Each row of numbers stands for one node and depends on some of the facts below. Use the named rows to name the rest.

How the nodes are related:
niklak: points at; pibras: belongs to class; vuklon: uses
suzik {pibras=a, vuklon=ritroke}
vomabur {pibras=d, vuklon=mero}
ritroke {pibras=a, vuklon=plipen}
breklo {pibras=b, vuklon=plifis}
plopelus {pibras=a}
gribun {pibras=a}
bitris {pibras=a}
bukla {niklak=kifotal kabru, pibras=c}
kesak {niklak=pupler stati, pibras=b, vuklon=bridrek}
britum {niklak=kalote, pibras=a, vuklon=klilodrek}
koskil {pibras=d, vuklon=rogol}
zasaruk {pibras=c, vuklon=sumaso}
madra {pibras=c}
plipen {pibras=b, vuklon=kosar}
lero {niklak=lidre, pibras=b, vuklon=klurer}
bridrek {pibras=d, vuklon=libas}
flafo {niklak=skofim kesak, pibras=b}
momik {pibras=b, vuklon=kesak}
kabru {niklak=koskil, pibras=c, vuklon=zasaruk}
dobron {pibras=a, vuklon=drasus}
tradu {pibras=d}
stutifik {pibras=d, vuklon=vuron}
kalote {niklak=nurul stoga, pibras=a}
brumir {pibras=a, vuklon=gribun}
stolo {pibras=b, vuklon=stutifik}
stome {pibras=b, vuklon=kozem}
kosar {pibras=d, vuklon=plopelus}
skofim {niklak=pupler kladrim vuron, pibras=b}
zarin {pibras=a}
gifler {pibras=a, vuklon=grigitren}
stukas {pibras=d, vuklon=breklo}
plifis {pibras=d}
klostok {niklak=koskil, pibras=a}
stoga {niklak=guplek, pibras=d, vuklon=koskil}
zadrem {pibras=a, vuklon=revo}
dreba {pibras=c, vuklon=bibrom}
pibra {pibras=c, vuklon=stoga}
broske {pibras=d}
bidregu {niklak=plofan, pibras=c}
motre {niklak=veflu kozem, pibras=b, vuklon=trokla}
trabor {pibras=c, vuklon=nurul}
debur {pibras=a, vuklon=guplis}
fidir {niklak=vodrar, pibras=b, vuklon=fafil}
statremek {pibras=d, vuklon=grafer}
fugri {pibras=d, vuklon=sano}
fovo {niklak=guplek stoga lidre, pibras=d}
kladrim {pibras=b}
rodin {pibras=c, vuklon=kabru}
kestol {niklak=bemaza kozem, pibras=a}
ruflem {pibras=c, vuklon=trabor}
fekel {pibras=b, vuklon=guplek}
stumatul {niklak=brulabal merak, pibras=a}
labrum {pibras=a}
rabul {niklak=lidre, pibras=b}
bibrom {pibras=a, vuklon=lelan}
fitasul {niklak=bidregu brulabal, pibras=c, vuklon=grora}
sezil {pibras=a, vuklon=potrol}
guplek {pibras=a}
lidre {niklak=guplek, pibras=a, vuklon=zurok}
gomu {pibras=d}
vuron {pibras=b, vuklon=vomabur}
rastis {pibras=a, vuklon=kifotal}
damem {pibras=b, vuklon=lidre}
nurul {pibras=a, vuklon=gifler}
klilodrek {pibras=b, vuklon=kogus}
klurer {pibras=d}
gamo {niklak=bukla, pibras=c}
noben {pibras=b, vuklon=tedriski}
sedi {pibras=a, vuklon=broske}
siver {pibras=b, vuklon=sunam}
gogrum {niklak=bipe, pibras=a}
tronek {niklak=fitasul britum, pibras=a, vuklon=klatrir}
mero {niklak=vodrar merak, pibras=c, vuklon=plofan}
sano {pibras=d, vuklon=mapim}
tumen {pibras=b, vuklon=fekel}
gabre {pibras=a, vuklon=novon}
plopek {pibras=d, vuklon=debur}
mapim {niklak=kogus, pibras=b, vuklon=kliman}
kifotal {niklak=nurul, pibras=c, vuklon=gamo}
vatrin {pibras=a, vuklon=veflu}
potrol {pibras=d, vuklon=merak}
bugak {niklak=plofan rabul, pibras=d}
lunul {pibras=b, vuklon=motre}
tridren {pibras=c, vuklon=stukas}
grasatro {pibras=a, vuklon=breflodru}
brulabal {pibras=a, vuklon=vodrar}
gonon {pibras=a, vuklon=migaru}
kogus {pibras=d}
revo {pibras=d, vuklon=lero}
beda {pibras=a, vuklon=tradu}
sedar {pibras=b, vuklon=damem}
merak {niklak=guplek lidre, pibras=d, vuklon=kolus}
tedriski {pibras=a, vuklon=flidrir}
trokla {niklak=stati kesak tronek, pibras=a}
lelan {pibras=a}
guplis {pibras=a, vuklon=rastis}
breflodru {pibras=a, vuklon=gretabi}
kozem {niklak=bidregu, pibras=a, vuklon=dobron}
diler {niklak=kalote, pibras=c, vuklon=gomu}
grora {pibras=b, vuklon=sezil}
flobur {pibras=b}
migaru {pibras=d, vuklon=siver}
grigitren {pibras=c, vuklon=lostus}
sunam {pibras=c}
novon {pibras=d, vuklon=lunul}
biplon {pibras=d}
plofan {niklak=merak rabul, pibras=d, vuklon=pupler}
libas {niklak=vodrar, pibras=a}
bemaza {pibras=a}
vodrar {niklak=kabru, pibras=d, vuklon=zadrem}
grafer {pibras=c}
pupler {niklak=koskil kabru, pibras=d, vuklon=labrum}
klatrir {pibras=b, vuklon=momik}
kolus {pibras=d, vuklon=zarin}
flidrir {niklak=plopelus, pibras=a, vuklon=tridren}
nuskek {pibras=b}
plirer {pibras=d, vuklon=stolo}
kupla {niklak=stati fitasul bugak, pibras=b}
fafil {pibras=b, vuklon=plirer}
rogol {pibras=b}
flerus {pibras=c, vuklon=beda}
zurok {niklak=kladrim, pibras=d, vuklon=statremek}
sumaso {pibras=a, vuklon=sedi}
kliman {pibras=c}
bipe {niklak=nuskek grafer, pibras=c, vuklon=resti}
gretabi {pibras=c, vuklon=plopek}
lostus {pibras=c}
rulom {niklak=kifotal, pibras=c}
drasus {pibras=a, vuklon=vatrin}
stati {niklak=koskil nurul, pibras=c}
resti {pibras=a, vuklon=brulabal}
veflu {pibras=c, vuklon=suzik}

Known rows:
[-17  11 -38 -18 -19   0  -2   7 -16   4  30  32  43  -1  22  32 -47  37
  -5   8   0  22  -1  -4   8 -10  23] -> rulom
[ 36   8  -2 -36 -18 -23  -1   5  27  10   1  22   6 -29 -12  -1 -22  41
  21  22 -28  10 -12 -27  28  -7  -3] -> brulabal
[ 23 -14  -4 -27  19 -12  16 -24 -21  22   4  34  24  -5  10   9 -45  19
   3  18  -3  37  -9 -22  20 -56  25] -> plipen
[ 38 -18 -21  -2   8 -15   3 -15  -9  14  17   8  36 -10   3  25 -23  16
  -4  12  -2  27  13 -19  15 -51  29] -> gribun
[ 32 -24  -5 -27  14 -11  18 -24   6  10   6  30  41   5  15  23 -33   2
   7  39 -10  10  -6 -19  18 -46  30] -> grora
[ 35  -2 -38 -37 -18   3  16 -10  -1  16  36  22  40 -35 -14  36 -41  35
   0  17 -32  34  15 -30  28 -14   5] -> kestol
[ 39   6  -5   8  10  -1  19 -20 -22  18  -2  19  31  -4  20  12 -24   5
   9  26 -10  33  19 -25  27 -23  31] -> rastis
[ 36 -22 -24 -15  -1 -19   5 -21  -3  16  11  15  23 -10  11  18 -24  11
  -4  21   4  29  21 -14  16 -52  21] -> biplon
[-10  13 -37 -12 -16   2  -3   7 -18  -1  33  29  47   5  22  37 -41  34
  -6   8   1  28  15 -17 -10 -18  36] -> libas
[ 22 -22 -13 -20  18 -15  11 -30  21   9  10  26  39   5  20  15 -36   1
   4  30 -19  -2  -1 -13  19 -26  25] -> tridren
[ 37  -5  -5  -7  15 -10  10 -25  -9  11   7  19  33  -2  10  17 -26  12
  -1  17  -9  21   5 -26  18 -44  29] -> brumir
[-14   9 -39 -37 -20   4  17   6 -16  10  37  36  47 -26  -2  38 -55  39
  -1  16 -14  35  -1 -28  26 -10  15] -> kupla
[ 36  -4  -4  -8  15  -9  11 -26  -9  10   7  21  33  -2  11  17 -26  11
  -1  18 -10  21   4 -26  19 -43  29] -> bibrom
[ 37  -9  -5 -19  18  -8  10 -26  14   2   8  25  40   3  14  22 -31   4
   1  25 -20   7   6 -24  18 -35  32] -> tedriski
[ 31 -21  -5 -17   7 -12  18 -24 -15  16   6  27  35   2  11  19 -28   7
   5  31  -3  23  -7 -23  19 -50  27] -> siver
[ 30  -7  -5 -22   9 -14  13 -29  -2  12   2  30  21   0  18  10 -29   8
   1  32   2  22  15 -24  19 -45  22] -> sano
[-17  13 -19 -25 -16   2   8   7 -16  -8   3  37  45   7  25  31 -51  33
   1  12   1   7 -10  -1 -12 -12  33] -> kesak
[ 21 -15 -11  -6  13 -17  12 -30  -5  18   9  22  29   0  19   8 -28   5
   3  21  -8  12  -2 -19  20 -35  20] -> grigitren
[ 33 -25  -7 -26  12 -12  17 -22   4  11   7  28  40   4  13  23 -32   2
   5  36  -8  12  -5 -18  18 -47  30] -> breklo

Rows to name:
No name comes twice in this set of rows, the named rows included.
[-17  13  -1 -15 -20 -27 -10   7   8   8   6  34   8   7  25   6 -22  42
  11  12   4  20 -10 -14 -12 -10  19] | vodrar
[-14  13 -20 -24  -4   0  11   3 -13   9  19  36  39   6  25  30 -40   7
  -1  19   4  20  22 -24 -10 -26  34] | zurok
[ 29   2 -18   1  -2 -20   1   6 -13   8  -2  18  27   7  23  15 -25  33
  -1   9   5   3 -11  13 -16 -47  27] | kladrim
[ 39 -25 -15 -10   8 -25   4 -17   6  17  -1   9  13  -8  10   7 -22  15
  -3  18   4  19  14   3   6 -54  14] | kogus
[-17  13 -20 -13 -18   2   5   7 -19 -14   0  37  34   7  25  25 -44  37
  -6   8   4   2   1  -5 -17 -13  31] | pupler
[-17  13 -38  -2 -19   1  -1   7 -21   9  29  30  45   4  24  33 -43  32
  -5   8   3  27   7  -2   0 -11  30] | gamo
[ 24 -16 -11 -23   5  -5  20 -29 -19  21  27  28  41   2  10  28 -29   2
   6  34  -5  31   3 -28  20 -51  30] | mapim
[ -4  11  -4   3 -17   1  20   4 -22 -15  -3  34  32   6  21  15 -28  34
  -6   8   5 -10 -11  -5 -17 -34  26] | vuron
[ 38   3  -8   6  -2  -1  20 -23 -22  20  -3  26  19  -4  24   7 -24   2
  12  40   2  37  27 -21  27 -22  24] | plopek
[-12  14 -29   0 -17   0   4   7 -19  -3  -2  35  27   3  25   8 -45  39
   4   9  -1   9 -10  10  19  -7  15] | kifotal
[ 39 -17 -22 -36 -15 -11  -4   7  28 -11  -3  15   7 -36 -15   0 -33  41
   4  10 -19  -6 -12  12  27  -9  -3] | guplek

The same nodes again, as new rows of numbers:
Known rows:
[-10   2  23  -7   0  -1 -22   2   8  37  -5  -3  -1  -9 -10  -9  13  10
 -12 -17   4 -13  11  10   8  -2  22   3  -7 -15  13] -> bitris
[  2  15  -4 -12  24   3  15   6 -12  12  20  21   8  20   7  -9  16  16
   8 -10  14 -22  -3   3 -18  -3  -7   8 -10  22  15] -> plipen
[ -1  18  -4   6   9   3  -2  30  15 -23 -54 -12  15   2  21 -19  20 -36
  -5   4 -10  40   6  16  14  36  24  -1   9 -12 -22] -> stati
[  6  31 -11  28   7  -5   0  29 -19 -20 -10   2 -12   9  20 -15  10 -30
   2  13  -6  -2  27  17   2  17   1  13  -3  13   1] -> kesak
[-14   8  18   7 -10   2 -13  12   5  23 -12  -8 -10  -4   2  -5  22  -4
 -30  -1  -5  -7  28   1  16  18  18   6   2  -8   8] -> gogrum
[-12   8 -15  17   6  -8 -10  -1   6   8   7  13  15  14  13 -25  15  15
  23  20  21 -51  18  31  -7 -16   6   2 -45  -6  -4] -> stolo
[-11   6   9   0  -8   9   4  35  12 -27 -22   2   1   7  20   1  12   1
 -14  20   7   2   4  30  12  23  23  26  15   4 -26] -> diler
[-27  21  13  13 -19  -2   5  19 -10   6  10  14 -24  -2  25  38  38  19
 -37  13   2  -8  44  -8  13  10  -8  17   6  21  18] -> kozem
[ -4   9  -8  13  11  -7  -7   6  -2   7  12  12   5  11   8 -20   6   9
  16   6  16 -41  12  28  -9 -13   4   7 -29   0   0] -> fafil
[ -8   5 -16  14 -16  13   7  20  10  16  11 -16 -28 -21  49  10  13   3
 -80   3  -6 -31  39 -17  -6  -1   8  15  -9  -4   2] -> bugak
[  1   8  -6 -22  -1  13 -15   4  14  27  -5 -16   4 -22  18 -16  -1   0
 -26 -14   4 -24  -3   5 -19 -14  21   9  -9 -13  -1] -> gomu
[  7  10   2   8  15  -8  -6  15 -13   6  19  11 -10   6   7 -16  -8   5
  10  -7  11 -28   7  28 -11 -12   7  15 -16   8   7] -> momik
[-16   5  24  -4  -3  -8 -23   0  -3  27   1   5  -6  -6  -5   3   6  14
  -1  -9  12 -13  12  18  -2  -2  15   1  -5  -2  10] -> brumir
[  7  10   1   9  16  -7  -6  15 -11   5  18  10  -8   7   6 -15  -6   4
   9  -7  12 -30   7  27 -10 -12   7  13 -16   8   6] -> damem
[ -4  12  -1 -16  -6   3 -17   3  -3  16   1  -6  -8 -20  25  -4 -16   4
 -10  -2  14 -23   0  16 -29 -16  15   8  -7   2  -1] -> bridrek
[-25  12  31   3 -14 -11 -26  -9   3  -2  20  12 -24  10 -33  27  21  -3
 -31 -17   7  -8  22  41 -37 -25  20   1  -4  -2   2] -> brulabal
[-13   6  28  -3  -4 -11 -23   2  -7  26   1   7 -11  -8  -3   2   0  13
   1  -7  13 -12  14  19  -1  -4  17   3  -4   0  12] -> sedi
[  6   9  -2   6  18  -6  -5  13  -6  10  18   8  -3   7   4 -18   1   4
   5 -11  11 -31   6  24  -9 -10   6  13 -17   4   5] -> siver
[  5  16   7 -16  -8  -3 -18  13 -12  13   0  -3 -25 -27  36 -10 -37   8
   2   3  13 -19   5  16 -21 -20  24  14  -6   7   8] -> stukas

Rows to name:
No name comes twice in this set of rows, the named rows included.
[-12  17  15   7 -13   5 -16  19   6  14 -23 -11  -5  -6   0  -6  29 -14
 -27   4 -11   1  29   3  23  22  17  11   7  -9   6] | trokla
[-18   1  24   2  -3 -11 -25   1  -8  29   3   5  -4 -10  -4   9   5  12
   1 -10  17 -16   9  23  -3   3   7   1  -1   0   6] | grasatro
[-12   0   7 -32  22   4  27   4   4   3   5  28  14  15  27  18  18  40
  -2 -12  23  10 -16  -4 -17   4   4  -3   2  21   3] | veflu
[ 13  12   5   7  16 -10  -6  21 -15   6  15  10 -18   2  13 -21 -19   6
  15  -5  10 -26  10  26  -4 -15  14  19 -16   9  13] | grora
[-12   5   2  21  -8  -4  12  43   9 -22   3  10 -25 -10  48  31  15  20
 -42  11   5  -2  34  17  18   1  11  28  -1   6 -10] | fitasul
[ -1   8  -6 -21  -3  12 -16   0  17  21  -1 -16   1 -18  10 -13   1  -5
 -33 -16   2 -21  -2  10 -27 -18  23   8  -9 -14  -3] | klurer
[ -6   3  25  -9   0  -1 -23   6   8  38  -5  -5  -4 -12  -7 -12   8   9
 -13 -18   2 -11  12   9  12  -3  26   5  -6 -15  16] | zarin
[  4   9  -4 -21  -2  12 -16   7  11  28  -5 -16  -1 -24  21 -18  -9   1
 -24 -13   3 -23  -2   5 -15 -15  24  11  -9 -11   2] | plifis
[-14  -1  18  15 -11   1  -6  11   3  29  -3  -6 -20  -2   8  -2  20   2
 -46   1  -4 -15  37  -6  13  19  18   2  -2  -9  10] | stumatul
[  8  10   0   7  17  -6  -4  15 -10   9  15  10  -7   5   6 -18  -7   6
   9  -8  10 -29   7  26  -8 -11   8  16 -16   6   8] | noben
[-23 -12  18  17   3 -14 -33   7 -18  39   8  -4  10 -23  -5  22   5   6
  -1 -23  25 -23  -4  31   1  19 -16   5  13  -1  -9] | rastis
[ -8  15  -6 -29  -1   9  -3  -3  -3  18   3   1   4 -10  25   1   0  11
 -10  -5  16 -20  -8  -1 -34 -10   6   4  -2  11   4] | kosar

Now the same nodes, written a new way:
Some rows with their names:
[ 18  18  -9  14  11  -3   3  10  -2  -4 -11   8  24 -15] -> brumir
[-30 -24  -5  30 -11 -23   0  23 -19 -32   6 -35  24 -34] -> ritroke
[ 78 -31  44 -39  70 -14  15 -20 -25  24  37  31 -33  39] -> pupler
[-12 -22   1 -17  40 -28  26 -37  -6   7   5   5 -35   0] -> skofim
[-13  -4  30 -16  22 -34   3 -33 -17  31 -27   4  -6 -21] -> kladrim
[-15  -2 -10 -12  -2   0  -6  -3   0   7   5   1   6 -25] -> breklo
[-38 -20  16  -7 -42 -28  -4  12  33 -21 -39 -27  34   4] -> veflu
[ -7   0 -10 -12  -1   0  -3  -2  -1   6   1   1  12 -26] -> siver
[ 24   8 -11  -6   0   1   8  -3   1   5 -11  -1  20 -34] -> sedar
[ 29   2  40  13 -42  19 -25   3   9 -32 -41  -3 -24  16] -> lidre
[  7  49 -21 -15 -69 -30  15  16  34   8 -16  18  -3 -31] -> stome
[-57 -38  10  32 -10 -26 -17  26 -34 -26   9 -43  30 -40] -> plopelus
[-9 10 -7  9  7 -3 -5 10 -5 -3  2 12 17 -9] -> gifler
[ 74 -32  12 -42  38  23   5 -20   6 -25  24  13 -24  67] -> mero
[ 65  49 -31   7 -30  20  10  18 -28   1  18 -20  25  -7] -> bipe
[-48 -14  -4   1   1  -1 -15  13   7  23  27   5  -4  -1] -> klurer
[ 38  -4 -25  19  38 -17 -23  17  16  10  -7  -4  -9 -13] -> breflodru
[-9 12 -8 10  9 -3 -4 11 -5 -2  1 11 16 -9] -> bibrom
[ -2  13  -7   9  10  -3  -2  11  -6  -3  -1   9  19 -10] -> sezil

Name these rows:
No name comes twice in this set of rows, the named rows included.
[-30  -7 -10 -17  -2   0 -10  -2  -2   5  12   4   3 -21] | rogol
[-26 -49 -10 -22  15  13   9 -11  50 -36 -12   4   9   3] | motre
[ 36  -7  35  12 -50  24 -13   3  11 -14 -12 -14 -43  19] | stoga
[ -9   7  -4   9  40  33  -3 -11   0  40  -1  12  14   2] | stutifik
[  7 -15  15 -13  16 -19  18 -40 -18   3   3  -3 -64  10] | kesak
[ 38  10  19  17 -26  10  -5 -10 -15 -28  -3  -2 -67  29] | kalote
[  5 -25  -2 -12 -34  26 -14  -6  29 -35  -3  -7 -45  13] | lero
[-28  -9  -7  25 -18 -26   1  25 -10 -26   4 -22  19 -28] | suzik
[-28 -36  -7  -1  23   9   9   2  47 -46 -15  14  16  19] | kestol
[ 26  36 -12  -1 -37  13 -18  11 -32  18  14  -7  -3 -39] | nuskek
[  5  -3   4   9  32 -22  22 -24 -19  -8  11   9 -55  28] | klostok

